Below are the code and all the weights of a small trained network. Each question names an input and a target symbol and asks about switching units off, where a switched-off unit gives its printed mean instead of its output.

import numpy as np


def w(rows, s, z=0):
    codes = np.array(rows[::2]) - 128.0
    scale = np.full(codes.shape[1], s)
    scale[-1] = z or s
    return codes * scale


def f(y):
    return y / 2 * (1 + np.tanh(0.7978845608 * (y + 0.044715 * y**3)))


def softmax(a):
    e = np.exp(a - a.max(-1, keepdims=True))
    return e / e.sum(-1, keepdims=True)


def log_softmax(a):
    a = a - a.max(-1, keepdims=True)
    return a - np.log(np.exp(a).sum(-1, keepdims=True))


def net(x, mask):
    ids = ['αβδεζηλμτψω'.index(c) for c in x.split()]
    T = len(ids)
    res = E[ids] + P[:T]
    u = 0
    for l in range(2):
        r = res
        for j in range(2):
            rows = slice(4 * j, 4 * j + 4)
            q, k, v = (r @ M[l][rows].T for M in (Q, K, V))
            z = softmax(np.where(np.tri(T) > 0, q @ k.T / 4**0.5, -1e9)) @ v
            o = O[l][rows]
            res = res + np.where(mask[u + j], z, o[:, -1]) @ o[:, :-1]
        u += 2
        y = f(res @ A[l][:, :-1].T + A[l][:, -1])
        res = res + np.where(mask[u : u + 4], y, B[l][:, -1]) @ B[l][:, :-1]
        u += 4
    return log_softmax(res[-1] @ U[:, :-1].T + U[:, -1])


Q, K, V, O, A, B = {}, {}, {}, {}, {}, {}
E = w([
[132,218,135],'α',
[104,48,133],'β',
[145,137,129],'δ',
[131,66,157],'ε',
[104,104,129],'ζ',
[235,120,144],'η',
[249,116,142],'λ',
[225,59,154],'μ',
[157,175,116],'τ',
[98,58,184],'ψ',
[108,136,132],'ω',
],0.017)
P = w([
[188,53,207],'0',
[163,250,152],'1',
[88,155,118],'2',
[174,86,32],'3',
[172,203,200],'4',
[75,119,123],'5',
[193,118,58],'6',
[179,212,215],'7',
[75,123,127],'8',
[198,149,80],'9',
[187,226,225],'10',
],0.012)
Q[0] = w([
[102,150,165],'0.h0',
[128,220,83],'0.h0',
[144,39,79],'0.h0',
[151,194,3],'0.h0',
[162,126,170],'0.h1',
[103,129,102],'0.h1',
[122,73,146],'0.h1',
[137,61,179],'0.h1',
],0.012)
K[0] = w([
[99,85,220],'0.h0',
[90,222,2],'0.h0',
[104,108,65],'0.h0',
[171,30,36],'0.h0',
[239,127,77],'0.h1',
[49,159,124],'0.h1',
[24,115,124],'0.h1',
[67,123,12],'0.h1',
],0.0077)
V[0] = w([
[140,185,216],'0.h0',
[154,111,2],'0.h0',
[49,86,127],'0.h0',
[134,140,90],'0.h0',
[139,40,68],'0.h1',
[121,189,177],'0.h1',
[69,101,154],'0.h1',
[28,185,203],'0.h1',
],0.01)
O[0] = w([
[90,83,143,177],'0.h0',
[170,254,32,99],'0.h0',
[142,190,82,40],'0.h0',
[179,114,93,114],'0.h0',
[105,133,195,153],'0.h1',
[204,128,91,114],'0.h1',
[191,65,119,70],'0.h1',
[64,110,151,1],'0.h1',
],0.0062,0.0095)
A[0] = w([
[35,143,109,214],'0.n0',
[103,96,217,245],'0.n1',
[5,79,120,91],'0.n2',
[102,49,96,253],'0.n3',
],0.014,0.0029)
B[0] = w([
[1,182,246,137],'0.n0',
[161,37,100,253],'0.n1',
[76,143,209,160],'0.n2',
[203,169,76,166],'0.n3',
],0.01,0.013)
Q[1] = w([
[173,244,61],'1.h0',
[160,193,244],'1.h0',
[182,194,173],'1.h0',
[199,108,128],'1.h0',
[70,138,139],'1.h1',
[154,65,135],'1.h1',
[190,153,94],'1.h1',
[81,229,93],'1.h1',
],0.011)
K[1] = w([
[143,121,137],'1.h0',
[95,74,179],'1.h0',
[113,90,150],'1.h0',
[126,147,74],'1.h0',
[5,133,209],'1.h1',
[178,98,120],'1.h1',
[190,149,97],'1.h1',
[126,117,142],'1.h1',
],0.017)
V[1] = w([
[126,132,156],'1.h0',
[52,148,135],'1.h0',
[60,102,138],'1.h0',
[118,74,127],'1.h0',
[121,144,139],'1.h1',
[133,255,168],'1.h1',
[159,144,57],'1.h1',
[149,219,159],'1.h1',
],0.0089)
O[1] = w([
[113,41,95,129],'1.h0',
[146,130,111,55],'1.h0',
[47,102,170,106],'1.h0',
[81,132,87,173],'1.h0',
[99,103,147,104],'1.h1',
[83,126,94,4],'1.h1',
[255,172,171,139],'1.h1',
[121,148,137,59],'1.h1',
],0.0063,0.017)
A[1] = w([
[116,1,28,74],'1.n0',
[145,144,21,139],'1.n1',
[221,74,78,122],'1.n2',
[17,206,112,2],'1.n3',
],0.0094,0.0073)
B[1] = w([
[124,177,74,166],'1.n0',
[178,2,138,145],'1.n1',
[88,195,94,253],'1.n2',
[155,180,182,144],'1.n3',
],0.0091,0.022)
U = w([
[113,151,49,183],'α',
[204,103,215,167],'β',
[157,185,211,145],'δ',
[107,186,197,146],'ε',
[111,251,180,3],'ζ',
[107,146,186,90],'η',
[111,66,154,62],'λ',
[102,186,153,124],'μ',
[93,133,131,141],'τ',
[170,26,210,65],'ψ',
[101,96,156,139],'ω',
],0.012,0.0075)

Each question gives the input, a string of symbols that net reads in full, and the target symbol t.
The units are the heads (4 rows each of Q, K, V and O) and the neurons (one row each of A and B). Each row of codes is followed by its name. A weight is (code - 128) times the scale printed after its matrix; where a second scale follows, it is the last column's (O, A, B and U).
mask holds one flag per unit, layer by layer, with each layer's heads first. A switched-off unit (its flag False) gives its mean, the last column of its rows in O or B, instead of its output. The means were averaged over made-up inputs and are rounded, as every weight is.
A unit's drop is (log p(t) with every unit on - log p(t) with that unit switched off) / (log p(t) with every unit on - log p(t) with every unit switched off).
unit that matters most: the unit with the biggest drop
k most important neurons: the k neurons with the biggest drops, biggest first
heads that matter: for each layer, one digit per head in row order, 1 if its drop is at least 0.15 and else 0, layers parted by /
drop of u: that unit's drop, to one decimal
input τ ψ α λ ω ω ω μ β μ δ, target β: 2 most important neurons	1.n2, 1.n0
input δ λ η ψ δ ψ δ η μ λ ω, target β: unit that matters most	0.h0
input η α μ ε η μ β α α μ, target δ: 2 most important neurons	0.n3, 0.n1
input μ μ η α μ ε, target ψ: 3 most important neurons	0.n2, 0.n1, 1.n2
input λ μ μ β δ ψ, target λ: 4 most important neurons	0.n1, 0.n0, 0.n2, 1.n2
input μ ω β β ζ λ λ ω ε λ ζ, target β: 2 most important neurons	0.n1, 0.n3
input η ε ω ω μ ω η μ ε, target ψ: 4 most important neurons	0.n2, 1.n2, 0.n1, 0.n3
input ζ β μ ε ω, target β: heads that matter	00 / 00
input μ ε ω α ε λ β μ α, target ζ: heads that matter	10 / 01
input μ μ ψ α β δ α λ μ λ α, target β: heads that matter	10 / 00
input λ η β ψ, target α: 2 most important neurons	0.n3, 1.n0
input μ μ η α λ α ψ δ ψ, target λ: 4 most important neurons	0.n0, 0.n1, 0.n2, 1.n2
input ε ω β μ ω, target ψ: 2 most important neurons	0.n3, 1.n2
input ψ α η λ δ ε ω μ ω, target ε: 4 most important neurons	0.n0, 1.n3, 0.n2, 1.n2
input α μ η μ α μ μ δ α ψ, target α: unit that matters most	0.n1
input τ ε η ε α ω μ τ, target β: 3 most important neurons	1.n2, 1.n0, 0.n3
input ε λ α μ δ, target β: drop of 1.n2	0.2
input λ ε μ μ α, target β: drop of 1.n2	0.3
input τ β μ ψ ω μ β λ λ μ, target δ: drop of 1.n1	0.1
input λ τ μ ζ ψ, target ψ: unit that matters most	0.n2
